(in the rows, 128 means zero)
[127 115 106 126 207 127 182 137 110 103  80 138 193 181 142 109 117  54
 136 198 133 147 113 118 116 184  82  73 122 127 145 147 175 140 160] -> 2
[120 121  86 112 118 129  79 152 147  62  79 136 197 146 107  99 135 138
 100 160 153 173 125 140 106  92 150 157 101 198 119 124 142  92 108] -> 6
[141  93 101 144 115 101 106 120 153  97  96 150 175 123 171 152 122 181
 100 155 171 123 135 110 121 106  96 144 147 113 116 117 126 140 169] -> 10
[ 72 124 139 163 114 132  96 174  69 175  57 140 109   4 101 100 147 164
 178  75 150  53 130 151 123 136  90  97 139  68 146 107 124 169 106] -> 1
[144 134 123 173 131 121 150 117 101 139 124 158 154  88 153 113  87 186
 165 123 160  93 130  99  97  93 168  99 133  82  86 108 118 187 174] -> 10
[ 58 113  83  83 149  95 100 138 114  63  50 119 213 142 149 115 103 143
 183 183 178 119 148  84  70 150 103  98 112 134 108 125 186 176 139] -> 3
[ 86 122  96 112 137  60 119  74 176 131 169 141  39 119 131 103 138 190
 176  59  92  78 135 141 120 101  92 140 173 102 121  96  99 120 124] -> 10
[173 150 127 150 113 112 174 153 152 129  76 160 144  99 138 129 135 170
 126 152 131 133 115 162 136 127 167 110 142 149 132 148 136 121 130] -> 5
[116 143 117 142 144 139 131 118 129 140 136 151 102 108 139 111 125 129
 159 120 128 121 127 133 124 128 127 129 124 135 124 107 135 120 118] -> 10
[167 159 164 143 139 122  98 145 129  98 104 122 126 142 126 145  93 124
  82 142 123 130 149 132 117  82 191 158 107 127  95 135 148 140 149] -> 4
[176  99 132  87 109 118 128  82 106 111 155 145 128 143 150 159 129 141
 117 151 175 146 151  62 149 141 146 158 133  76 106 146 112 170 169] -> 2
[113 127 115 128 143 136 159 120 131 147 128 135 108 102 108  99 128 122
 149 111 141 107 136 143 119 106 131 109 124 109 133 124 127 124 127] -> 6
[192 135 147 133  79 156  34 131  81 122 140 123 129  85 148 194 120 230
 157 202 188 119 166  80 141 134 118 184 180  89 129  61  93 118 129] -> 1
[ 60 178  91  80 191 129 162 161 147 157  95 128 119 160 173 155 177 140
 100  86 127  98 113 153 158 152  92 132 119 131 118 178 174 103 104] -> 3
[147 115 139 196 129 171 199 144 136 151 168 140  92 124 164 152 132  49
 140  25  56  99  99 184 159 170  69  99 170 128 155 108 124 199  91] -> 2
[162 141 167  53  52 124  90 140  80  68  82 133 137 129 106 169 109 106
  86 141 176 144 149 104 107 107  99 153 137 193 117 109 136 178 146] -> 11
[157 146 130 119 115  87 143  91 141 111 121 145 128 132 109 109  90 165
 145 174 157 118 144 123 112  85 166 127 104 135 111 118 131 118 139] -> 6
[107 111 132 103 102  75 101 109 112 119  92 121 166 121 138 140 112 160
  84 158 160 127 120  99 107  85 118 135 133 123  98 139 132 140 144] -> 11
[144 121 126 185  71 139 106 207 103 154 143 123 121  20 137 117 109 173
 171 133 145 111 112 158 150  80 145  93 178  87 152  94 109 162 105] -> 9
[108 154 119 122 168 136 141 128 135 154 131 128 119 126 132 136 122 117
 154 124 117 120 124 138 135 113 122 130 133 114 115 130 136 123 125] -> 8
[106 139 123 135 142 126 137 130 133 151 138 111 114 117 149 129 125 113
 136 110 126 115 133 136 122 110 131 123 135 130 129 116 134 135 122] -> 11
[126 116 170 108 123  80  79 119  89 126 109 113  67  74  90 100 121 104
 125 118 164  96 150 132 106  69 155 147 127  52  88 130 144 127 156] -> 4
[139 114 107  82 114 100 108 105 127 108  99 109 150 162 147 184 162 129
 140 122 137  90  89 124 142 187  57 141 160 165 123 120 139 121 105] -> 3
[123 128 131 125 133 123 124 133 127 139 134 118 111  98 137 119 129 122
 144 123 131 114 120 123 153 135 148 123 150 124 147 131 135 144 126] -> 9
[115 123 119 133 151 135 130 129 130 135 129 118 118 125 144 122 131 141
 144 106  91 121 138 107 140 148 136 116 127 117 133 135 124 119 119] -> 0
[196 155 150  54 119 145 103  93 112 115  84 133  46  92  93 113 170  67
 153 132 194  98 138 110 171 139 136 175 150 146 150 104 132 104 138] -> 2
[160 127 124 135 130 117 144 148 109 118  94 157 143 114 138 101 107 140
 177 135 149  99  99 147 126  90 150 107 143 103 109 136 143 165 150] -> 5
[149 126 156 162 121 230 137 126 105 204 197  87 116  71 182 184  96 126
 134  89 183 109 110 106 165 108 173 156 172  48 122 122  72 147 124] -> 8
[110 140 127 126 159 126 146 123 142 127 126 139 104 136 128 109 131 119
 138 110 120 116 115 131 145 148 147 109 133 106 123 121 117 130 127] -> 7
[144 132 157  31 151 114 117 107  76  98  63  90 103  94  76 108 121 140
 201 225 182 136 126  56 117 228 121 102 169 136 161 131 120  40 116] -> 0
[118 115 107  90 126 122 156  74 153 115 173 151  81 144 120 117 141 154
 176 150 131 157 157 122 110 136 102 138 139 121 142 113 114 110 117] -> 6
[111 137 120 157 105 142 104 121 140 145 117 144 141 118 171 167 169 151
  56 131 121 169 147 144 146 169 135 170  93 128 150 148 122  94  86] -> 4
[136  94 153 119 147  71 126 103 118 126  95 124 164 141 116 125  99 140
  72 169 120 119  99 110 124 106 161 122 127 104  91 178 152 121 160] -> 5
[106 127  95 176 103 159 140 145  99 165 139 145 128  89 141  89 155 154
 160  64 164 112 112 190 121  75 108 136 119  91 129  93 113 142 108] -> 6
[102 151 169 120 157 158 118 117  66 212 107  68 101  96  80 127 127 107
  49 137 139 108  91 136 137 150 143 113 130  96 164 149  96  37 109] -> 4
[128 127 103 178 137 146 114 118 105 170 113 109 163 118 111 133 131 154
 114  89  73  83 122 120 138  84 119 107 151 129 138  88 129 194 157] -> 9
[126  68 157 138 170 150 131 129  96 141 109  62 118  55  68  92 118 105
 157 107 128 104 186  51  86 153 203  80 135  57 141 128 105 173 205] -> 0
[114 145 129 120 168 123 169  96 131 167 128 100 124 144 104 155 105  80
 169 107 102 112 115 143 138 155  99 116 122 143 118 126 149 124 109] -> 8
[146 112  80 151 114  76  76  61 186 125  86 103 152  99 107 126 119 168
 164 197 150 108 146  96 152 105 156 128 134 122 121  58 126  72 120] -> 7
[122 130 127 134 142 120 126 134 135 130 141 121 113 112 146 121 130 116
 144 127 113 122 125 129 148 137 138 124 152 134 144 124 147 141 122] -> 9
[103 149 153  86 212 132 129  98  66 159 114 101 121 216  63  92  94  80
 121  95  58  40  30 120 105  78 117  88 123 139  85 141 136 173 167] -> 3
[ 88 131 123  64 179 150  89 158 131  47  54 142 157 132 180 131 118 151
  94 161 186 114 110  76 134 134  94 123 218  89 110 129 133 117 139] -> 7
[130 152 166  81 175 146 147  92 103 167 165 113  59 172  90 172 100 101
 105 164  69 129 102 122 149 148  83 116 154 112 134 148 125  75  96] -> 4
[155 170 125 125 189 109 166 158 125 166  90  97  74 132  30  83 118  44
 163  44  68  36  97 184 166 125 147  74 110 158 158 127 133 143 130] -> 2
[ 51  44  81 116 139 126  94 134 124 119  83 131 189  88 127  83 142 117
  74 135  94 108 152  55 104 147 116  38 129  85 180 163  79 153 182] -> 0
[128 124 131 118 140 124 128 129 123 131 130 121 110 107 132 117 132 111
 159 126 127 110 120 118 147 156 140 118 150 128 155 128 135 154 130] -> 9
[165 148 142 133 135 131 112 106 106 138 122 100 132 124 122 134 101 141
 159 139 142  96 118 104 148 133 166 138 144 141 141 101 132 157 141] -> 9
[ 97 151 119 149 145 123  76 102 101 168 125  71 167 157  92 153 113 213
  94  83  83 102 109 116 124 137 140 155 131 154 117 102  94 103 101] -> 1
[ 59 104  95  79 125 105 128  77 108 120  87 148 141 115 153 117 155 130
 132 107 184 104 139  88 133 188  74 100 142  71 137 121 115 142 138] -> 7
[150 114 126 152 118 103  94 112 111 134 118 117 151 160 113 137 114 169
 107 119  76 108 125 115 142  99 125 132  96 125 122 122 113 143 148] -> 0
[130 140 137 155 159 111 154 111 114 139 199 132  83 143 141 100 113 121
 177 109 110 103 140 159 109 136 139 123 127  91 119 102 130 123 119] -> 6
[113 126 106 149 180  60 169  99 190 150  86 134 154 128 116 109 125 131
 144 170  97 111 110 129 127 157 156  81 109 147 126 162 135  84 138] -> 1
[ 94 116 114 142 144 135 106 139 141 131  67 128 148  57 119 117 139 134
 158 136 152 118 160 106 116 145 152 122 119 121 125 125 147 135 126] -> 1
[ 80 123  80 103 120  88 111  82 127 161  39 158 137 101 110 151 175 164
 111 126 136 114 126 137 154  86  48 145 104  99  98 148 172 100  98] -> 4
[ 95 115 132  90 158 155 135 101  99 146 130 116 133 117 117 145 105 100
 171 147 151 135 129  95 121 138  99 125 138  93 115 132 136 146 130] -> 8
[117 126 100 116 157  57 136  92 152 129  81 134 155 137 121  99 108 177
 130 120 116  82 102 120 125  78 172 111 136 111  90 161 139 127 152] -> 5
[ 93 135 118  64 119  99  58 103  78  99  66 150 129 126  98  89 163 145
 122 146 168 148 112 119 106 109 125 171 101 122  99 145 137  95 116] -> 4
[120 159  96 145 128 103 164 119 139 120  99 128 139 131 115  97 145 147
 187 125 144 163 111 163 123 147 141 121 120 152 101  86 144  97  96] -> 7
[121 157 123 131 134 108 129 103 121 153  96 104 118 152 101 121 130 188
 118  79  77  96 113 130 142 125 128 127 112 153 139 123 104 112 120] -> 0
[136 116 131 173 110 172  93 188  88 108  68 128 171  80 164 135 181 163
 106 109 134 144 142 126 128 183 119 143 135 128 156 115 120 134 120] -> 0
[115 134  96  85 126  79 121 121 167 104 114 126 126  90 158 144 125 174
 195 164 207 149 182 111 126 109 139 162 139  87 100 127 148 111 136] -> 8
[132  88 161 128 151 145 217 157 136 138 101 117 130 145 108 131 120  22
 102  67 143 104 100 167 120 177  93  72 129 134 170 172 104 189 201] -> 1
[120  94  90 123 155  88 105 113 137 110 106 125 134 110 140  92 140 117
 178 100 112  88 142  96 129 104 140 108 130  94  97 128 141 134 155] -> 0
[ 80 123  93 161  85 114  88  89 173 166 168 135 115 131 146 135 118 160
  31 103  92 141 134 155 142  22  95 161 113 149 116  98 122  85 113] -> 10
[111  97 120 181 187  57 188 142 157 156 138 110 121 133 119 102 126 114
 169 130 124 123 127 169 140 157 149  86  93  44 115 139 147 124 155] -> 7
[ 94 106 123 115 104 177  63 136  70 120 112 149 169 102 116 108 126 138
  52 132 147 119 131 100 109  70 121 129 121 109 127 120 108 147 136] -> 6
[120 135 127 123 137 120 123 139 126 127 136 129 106 107 138 114 135 123
 152 118 119 122 122 131 148 136 142 128 145 134 143 129 144 148 119] -> 9
[111 146 117 117 156 134 137 121 140 153 136 126 122 124 129 134 122 118
 151 131 126 130 122 132 136 106 129 134 130 118 114 132 129 116 124] -> 8
[ 56 112  73  79  86 152 179 100 125 156 153 155 126 172 143 139 145 179
 161  80 137 152  93 138 116  84  53 122 116 116 114 143 109 202 122] -> 3
[109 141 132 128 160 123 132 124 125 128 116 126 112 132 121 112 125 121
 138 117 128 118 118 128 143 149 143 118 126 103 116 113 131 122 121] -> 7
[ 89 112 167 109 147 126 103 140 105  95  94 128 110 114 142 122 142 125
 132 152 146 129 134 115  86 121 112 155 134 102  89 130 186 172 142] -> 3
[131 143 144 118 118 141 151 135 120 125 138 156 115  88 196 129 140  91
 131 169 163 147 132 112 114 152 140 111 157 131 132 130 130 122 122] -> 11
[140 138  95 119 153 101 161 124 134 150 130 137 153 175 160 182 138 114
 118  36 112  62 127 150 160 126  78 123 131 102 111 144 118 188 174] -> 8
[112 143 123 131 147 127 140 134 140 143 138 124 109 124 150 138 133 118
 140 110 112 120 139 133 125 119 129 129 135 135 126 120 139 144 119] -> 11
[119 157 130  97 142 154 140 185 157 128 190 151  61 156 172 138 125 115
 162  62 140 137  93 194 171  77 118 179 138 102 114 159 111 141 108] -> 8
